What each symbol does to the objects:
π: j341->j661, j358->j999, j792->j341, j895->j526, j960->j900, j136->j249, j451->j798, j142->j255, j362->j626, j901->j329, j368->j142, j253->j232, j849->j382, j870->j270, j899->j730, j687->j565, j465->j849, j661->j43, j617->j755, j302->j368, j108->j59, j82->j80, j933->j416, j329->j75, j961->j211, j728->j933, j47->j781, j979->j451, j620->j471, j755->j186, j983->j331, j806->j638, j382->j312, j255->j19, j782->j465, j19->j979, j709->j900, j702->j607, j807->j440, j745->j399, j331->j933, j232->j312, j850->j82, j860->j709, j900->j745, j626->j712, j399->j295, j791->j362, j263->j860, j565->j807, j246->j33, j184->j840, j432->j686, j357->j712, j33->j620, j295->j329, j127->j569, j249->j388, j471->j983, j388->j745, j711->j414, j59->j127, j712->j297, j800->j306, j686->j662, j297->j357, j402->j175, j440->j810, j638->j899, j524->j700, j306->j717, j999->j117, j730->j465, j568->j402, j700->j237, j80->j901, j781->j207, j798->j895, j741->j850, j223->j961, j117->j870, j122->j167, j416->j849, j679->j440, j211->j617, j43->j341, j810->j382, j666->j728, j167->j662, j225->j807, j662->j987, j270->j122, j237->j836, j150->j414, j836->j711, j75->j368, j607->j253, j891->j800, j717->j358, j414->j136, j312->j246, j526->j687, j862->j901, j840->j700, j186->j626, j435->j416, j569->j568, j175->j792, j207->j33, j987->j302
ξ: j341->j43, j358->j117, j792->j661, j895->j687, j960->j211, j136->j59, j451->j895, j142->j33, j362->j712, j901->j709, j368->j255, j253->j666, j849->j312, j870->j186, j899->j960, j687->j807, j465->j382, j661->j891, j617->j150, j302->j142, j108->j127, j82->j901, j933->j524, j329->j186, j961->j617, j728->j435, j47->j207, j979->j798, j620->j983, j755->j850, j983->j806, j806->j899, j382->j246, j255->j979, j782->j899, j19->j451, j709->j388, j702->j686, j807->j810, j745->j295, j331->j253, j232->j728, j850->j933, j860->j900, j900->j791, j626->j295, j399->j860, j791->j357, j263->j416, j565->j435, j246->j638, j184->j524, j432->j225, j357->j961, j33->j471, j295->j75, j127->j568, j249->j399, j471->j331, j388->j362, j711->j983, j59->j755, j712->j745, j800->j717, j686->j782, j297->j223, j402->j792, j440->j679, j638->j263, j524->j237, j306->j358, j999->j59, j730->j849, j568->j987, j700->j836, j80->j860, j781->j270, j798->j526, j741->j862, j223->j211, j117->j270, j122->j662, j416->j960, j679->j432, j211->j755, j43->j800, j810->j702, j666->j687, j167->j987, j225->j679, j662->j302, j270->j167, j237->j297, j150->j136, j836->j741, j75->j108, j607->j232, j891->j306, j717->j999, j414->j249, j312->j806, j526->j565, j862->j465, j840->j416, j186->j59, j435->j849, j569->j402, j175->j341, j207->j620, j987->j368
κ: j341->j175, j358->j306, j792->j270, j895->j451, j960->j899, j136->j150, j451->j19, j142->j987, j362->j388, j901->j82, j368->j440, j253->j331, j849->j730, j870->j999, j899->j806, j687->j895, j465->j862, j661->j792, j617->j901, j302->j807, j108->j75, j82->j741, j933->j666, j329->j399, j961->j357, j728->j901, j47->j225, j979->j870, j620->j207, j755->j211, j983->j620, j806->j312, j382->j465, j255->j368, j782->j686, j19->j167, j709->j901, j702->j810, j807->j781, j745->j136, j331->j471, j232->j607, j850->j297, j860->j901, j900->j860, j626->j791, j399->j249, j791->j900, j263->j638, j565->j526, j246->j382, j184->j711, j432->j679, j357->j712, j33->j781, j295->j745, j127->j108, j249->j414, j471->j933, j388->j709, j711->j295, j59->j186, j712->j362, j800->j43, j686->j702, j297->j626, j402->j569, j440->j565, j638->j312, j524->j184, j306->j661, j999->j617, j730->j900, j568->j117, j700->j840, j80->j850, j781->j782, j798->j983, j741->j836, j223->j638, j117->j358, j122->j870, j416->j933, j679->j440, j211->j223, j43->j341, j810->j807, j666->j253, j167->j270, j225->j432, j662->j810, j270->j127, j237->j524, j150->j237, j836->j700, j75->j295, j607->j983, j891->j75, j717->j800, j414->j755, j312->j933, j526->j798, j862->j899, j840->j960, j186->j329, j435->j728, j569->j59, j175->j568, j207->j47, j987->j167

In the rows, zero is written as 64.

The rows follow the links: the fewer symbols apart two objects are, the more alike their rows tend to be.

Each row is also shifted at random along 7 hidden directions that mean nothing.

Name the object of each row.
  58    66    67    53    52    58    67    69    68    56    79    63    74    60    72    70    68    54    63    57    51    62    54    65    66    54    76    64    60    68    58    68    62    72    57    64    50    64    71    55    61    53    74    64    76    61    75    53    80    60    78    52
object: j108
  77    59    57    53    63    53    64    68    72    75    82    77    71    56    63    62    65    69    52    65    62    58    69    65    55    57    72    61    56    58    57    66    66    67    55    67    67    57    80    67    46    66    67    62    54    60    58    54    62    53    70    67
object: j569
  29    63    66    60    72    68    60    74    63    63    67    72    63    52    62    77    70    56    62    67    69    63    64    67    65    54    68    68    58    64    65    67    72    53    57    87    65    53    73    67    73    61    64    71    64    60    69    59    65    55    57    61
object: j471
  68    65    63    73    57    59    67    70    68    62    51    66    68    65    57    57    65    68    75    65    62    67    68    63    68    76    62    60    72    52    67    60    57    65    73    75    62    68    63    68    67    63    49    69    64    65    59    67    55    66    55    62
object: j388
  40    74    69    78    52    72    76    79    70    62    42    51    47    74    61    62    51    68    57    73    71    77    56    78    79    67    67    67    67    56    58    74    52    63    64    68    78    66    54    73    69    63    53    72    56    71    69    76    42    53    66    81
object: j358
  88    64    70    59    61    56    55    67    58    57    76    58    76    54    58    75    63    43    68    52    65    59    57    61    56    54    74    63    59    73    74    63    73    66    59    69    47    61    72    59    68    58    70    69    67    62    64    57    84    58    62    58
object: j979
  24    65    68    70    64    75    75    76    68    54    49    59    55    63    66    79    60    65    69    75    69    66    63    72    78    62    67    72    68    56    59    65    61    59    61    68    72    49    64    78    79    55    57    73    68    65    79    66    44    48    61    58
object: j382
  69    56    74    67    69    69    63    71    55    46    65    60    66    56    57    79    66    46    72    64    68    54    58    61    63    50    66    80    60    72    65    63    73    56    58    75    61    72    79    63    84    50    68    62    80    60    68    63    82    59    57    50
object: j728
  53    72    70    66    53    67    68    64    65    51    55    64    68    69    73    69    72    59    76    66    53    69    56    61    78    70    63    70    70    65    61    69    55    59    70    72    57    60    56    61    78    56    66    69    83    63    79    66    66    73    66    49
object: j223
  57    68    65    80    59    63    68    67    67    72    36    68    64    72    53    40    72    76    74    63    64    78    71    68    69    85    54    52    76    46    66    59    56    62    81    85    67    81    54    66    70    73    45    65    61    70    56    75    51    78    51    72
object: j357
  89    69    68    76    74    76    63    66    55    58    58    60    61    62    69    62    68    57    77    66    53    60    63    54    86    57    59    78    58    73    64    62    73    43    70    75    51    66    46    61    80    55    71    69    77    70    89    74    76    88    61    58
object: j960
  95    50    60    50    66    69    88    62    72    63    86    74    60    55    72    78    69    67    60    65    62    61    60    77    60    60    64    55    81    70    70    58    63    87    71    52    70    78    76    49    60    66    70    64    76    56    53    52    74    48    76    41
object: j368
  61    57    59    49    64    51    47    34    60    68    82    65    87    68    67    66    66    70    60    51    69    56    69    54    37    68    68    62    61    77    62    65    73    80    56    33    57    55    75    62    53    70    81    45    63    60    53    57    76    68    72    64
object: j807
  76    57    66    71    72    77    76    60    65    67    54    64    56    72    67    60    68    73    68    73    63    67    66    70    72    67    56    67    69    60    57    60    68    59    67    58    76    69    56    71    75    66    67    58    71    67    75    72    54    70    64    58
object: j465
  55    76    69    59    50    72    67    57    65    54    61    59    60    69    80    77    60    60    54    66    62    72    47    65    77    63    72    75    60    81    54    85    56    60    60    58    62    45    52    59    70    59    81    68    73    63    78    67    64    66    80    68
object: j717
  31    74    74    64    55    61    55    57    62    75    60    47    75    84    65    40    74    63    65    44    58    80    57    75    53    66    66    48    60    63    58    64    70    76    58    61    53    87    54    59    65    70    75    49    69    71    76    66    79    81    74    73
object: j167
  83    55    61    54    79    63    55    49    63    76    75    81    64    72    66    61    74    70    59    72    69    60    75    59    46    69    55    68    57    65    61    62    70    56    57    55    84    67    76    68    54    79    75    46    62    56    53    63    67    73    62    64
object: j416
  70    64    62    73    72    59    52    74    55    61    65    78    72    46    54    57    70    56    75    61    58    54    71    44    69    61    61    72    57    67    74    61    69    46    74   103    48    71    69    56    70    57    56    73    66    64    57    65    82    82    46    63
object: j850
  55    62    65    48    61    51    51    58    64    61    73    74    73    59    59    83    66    53    60    61    78    65    63    64    41    68    72    61    64    66    72    69    62    70    56    63    69    49    84    66    58    71    66    65    59    53    44    53    66    46    60    62
object: j895
  91    61    60    65    62    69    78    65    70    65    64    68    51    65    66    72    52    71    51    78    72    63    63    68    70    65    65    71    66    65    58    73    56    64    63    52    85    56    66    70    57    67    64    66    56    62    57    68    47    51    71    70
object: j306
  60    62    61    60    72    69    64    62    65    66    62    79    66    55    66    76    69    66    64    73    68    63    69    62    69    64    65    71    61    63    60    68    69    51    60    74    69    38    66    72    70    65    67    69    63    60    71    63    51    59    59    59
object: j849
  80    75    70    66    55    70    60    61    58    57    66    51    69    61    74    66    57    55    58    56    55    63    49    57    80    49    76    79    48    85    54    81    70    55    56    65    44    50    50    58    73    51    83    68    71    71    90    69    78    76    77    71
object: j792
  79    70    69    63    62    61    58    73    60    55    69    56    68    54    60    82    58    43    69    58    69    63    56    64    66    57    74    64    62    71    76    66    69    62    61    70    50    52    63    62    71    57    64    79    64    64    69    61    73    55    60    60
object: j451
  66    46    58    54    72    60    69    60    68    61    75    84    66    60    62    77    67    70    63    79    71    49    76    60    50    64    61    75    64    57    59    60    63    63    57    55    86    59    93    75    57    65    64    53    65    52    48    57    56    49    61    50
object: j862
  42    67    70    59    50    63    63    50    65    63    59    57    62    86    70    60    62    70    51    64    69    72    57    69    52    70    65    70    60    68    49    78    55    71    53    43    81    70    70    67    59    70    78    44    66    61    60    67    62    65    79    75
object: j661
  39    73    70    77    62    61    53    82    58    58    48    52    66    55    46    70    56    50    71    58    79    69    63    66    64    63    71    62    65    59    77    63    68    59    65    89    54    58    63    70    77    59    45    82    53    69    59    68    59    53    45    76
object: j526
  34    75    65    59    61    59    57    69    68    74    57    69    63    64    61    68    68    60    61    62    74    82    62    77    59    73    68    47    68    55    73    69    61    65    64    79    67    50    59    68    62    77    57    79    51    63    57    61    51    54    58    74
object: j19
  41    56    67    69    63    75    78    61    62    52    61    54    64    62    67    72    60    68    69    61    64    59    60    66    72    59    65    70    74    72    62    61    67    75    69    53    58    70    63    60    80    53    67    62    77    67    72    66    69    60    70    52
object: j702
  93    49    66    60    78    66    64    64    60    66    74    72    63    60    58    70    68    58    64    69    72    55    69    65    52    55    61    70    59    65    65    59    76    58    57    65    77    71    82    68    67    66    70    54    66    58    57    61    71    58    58    56
object: j253

From each start, follow one symbol. Which object do you reach?
Answer with the object's name.
  66    63    62    54    66    67    65    48    66    71    63    78    61    63    65    73    71    68    59    66    78    75    63    72    55    78    59    54    77    71    74    70    61    69    72    61    75    56    62    58    64    81    67    66    62    56    45    62    58    60    61    64
ξ
j435
  56    69    64    65    53    54    68    74    74    68    63    55    65    78    64    55    57    69    64    65    61    68    67    72    61    70    68    54    65    45    60    59    53    78    60    50    71    71    67    75    49    65    54    62    56    67    64    61    51    55    70    70
π
j368
  67    61    62    58    66    68    82    75    73    64    76    62    58    58    69    78    61    63    63    67    62    64    61    78    69    58    69    55    74    60    69    58    64    78    66    55    66    64    66    63    61    62    62    74    65    64    68    57    60    44    72    52
π
j255
  52    59    72    60    69    68    57    53    57    65    61    66    67    71    64    61    76    60    65    61    66    68    62    66    53    62    62    69    58    70    58    67    73    58    55    67    69    71    70    65    75    67    79    48    74    61    69    64    76    74    63    60
π
j312
  55    61    70    63    69    74    63    60    58    59    57    73    63    57    61    74    75    56    67    65    71    68    59    66    65    63    62    71    66    74    67    70    69    53    66    84    66    61    67    59    83    65    69    65    75    58    63    65    71    66    57    56
π
j416
  53    63    64    54    74    75    71    60    68    70    65    75    53    67    74    79    72    68    59    78    71    72    64    76    65    67    61    64    67    64    62    68    64    59    60    59    84    49    63    70    67    74    73    65    66    58    69    62    51    56    66    58
π
j253
  68    47    59    60    71    70    83    67    74    62    63    80    54    63    63    79    65    74    63    86    74    59    73    73    61    68    58    68    75    51    60    60    57    65    63    57    94    59    83    77    64    66    55    61    66    54    52    61    40    41    60    49
π
j465
  60    62    58    63    68    72    80    68    71    75    65    70    60    55    67    62    68    76    61    63    62    70    66    76    73    65    63    49    75    62    68    61    67    73    74    72    62    63    55    58    65    69    60    74    61    68    66    62    57    59    67    62
ξ
j302
  48    72    65    63    51    58    71    71    75    58    61    63    61    76    70    67    65    66    69    70    59    70    63    70    66    76    64    58    75    50    64    62    46    76    67    55    70    69    66    68    57    64    53    68    67    62    62    61    54    56    70    58
κ
j745
  63    75    66    72    59    71    70    71    68    75    55    56    56    71    68    49    63    71    56    63    58    76    59    74    78    61    66    59    58    61    55    71    65    60    63    73    63    67    46    65    65    66    67    68    58    74    81    72    56    71    71    81
κ
j569
  59    60    67    68    58    69    85    86    71    58    68    57    57    53    61    71    60    58    63    64    60    62    56    77    74    50    72    62    70    61    64    62    63    75    66    76    62    78    72    58    71    51    57    73    71    65    68    59    67    44    71    55
κ
j127
  51    62    69    79    57    57    69    80    66    51    52    55    61    75    53    56    57    64    77    68    66    59    69    63    62    73    58    67    75    46    68    53    50    74    72    64    73    95    77    70    65    57    40    61    67    65    49    68    62    59    55    61
π
j357
  76    57    71    70    71    76    74    55    64    67    52    57    56    86    68    53    70    73    70    72    61    69    66    72    64    69    53    67    68    59    54    58    66    63    63    45    81    86    59    71    71    69    71    44    75    66    75    73    61    76    68    59
ξ
j960
  71    49    60    63    68    65    74    55    65    61    74    62    69    60    63    70    59    73    65    63    69    53    70    63    58    63    64    66    73    70    64    57    69    80    67    41    67    69    74    63    63    61    66    55    67    63    57    62    66    55    69    55
κ
j807
  69    66    53    72    64    57    69    84    75    78    55    84    64    47    52    56    66    74    67    71    64    67    77    65    74    74    64    51    70    41    71    58    58    58    76    98    63    53    63    70    56    68    36    86    46    66    53    63    39    56    48    70
π
j75
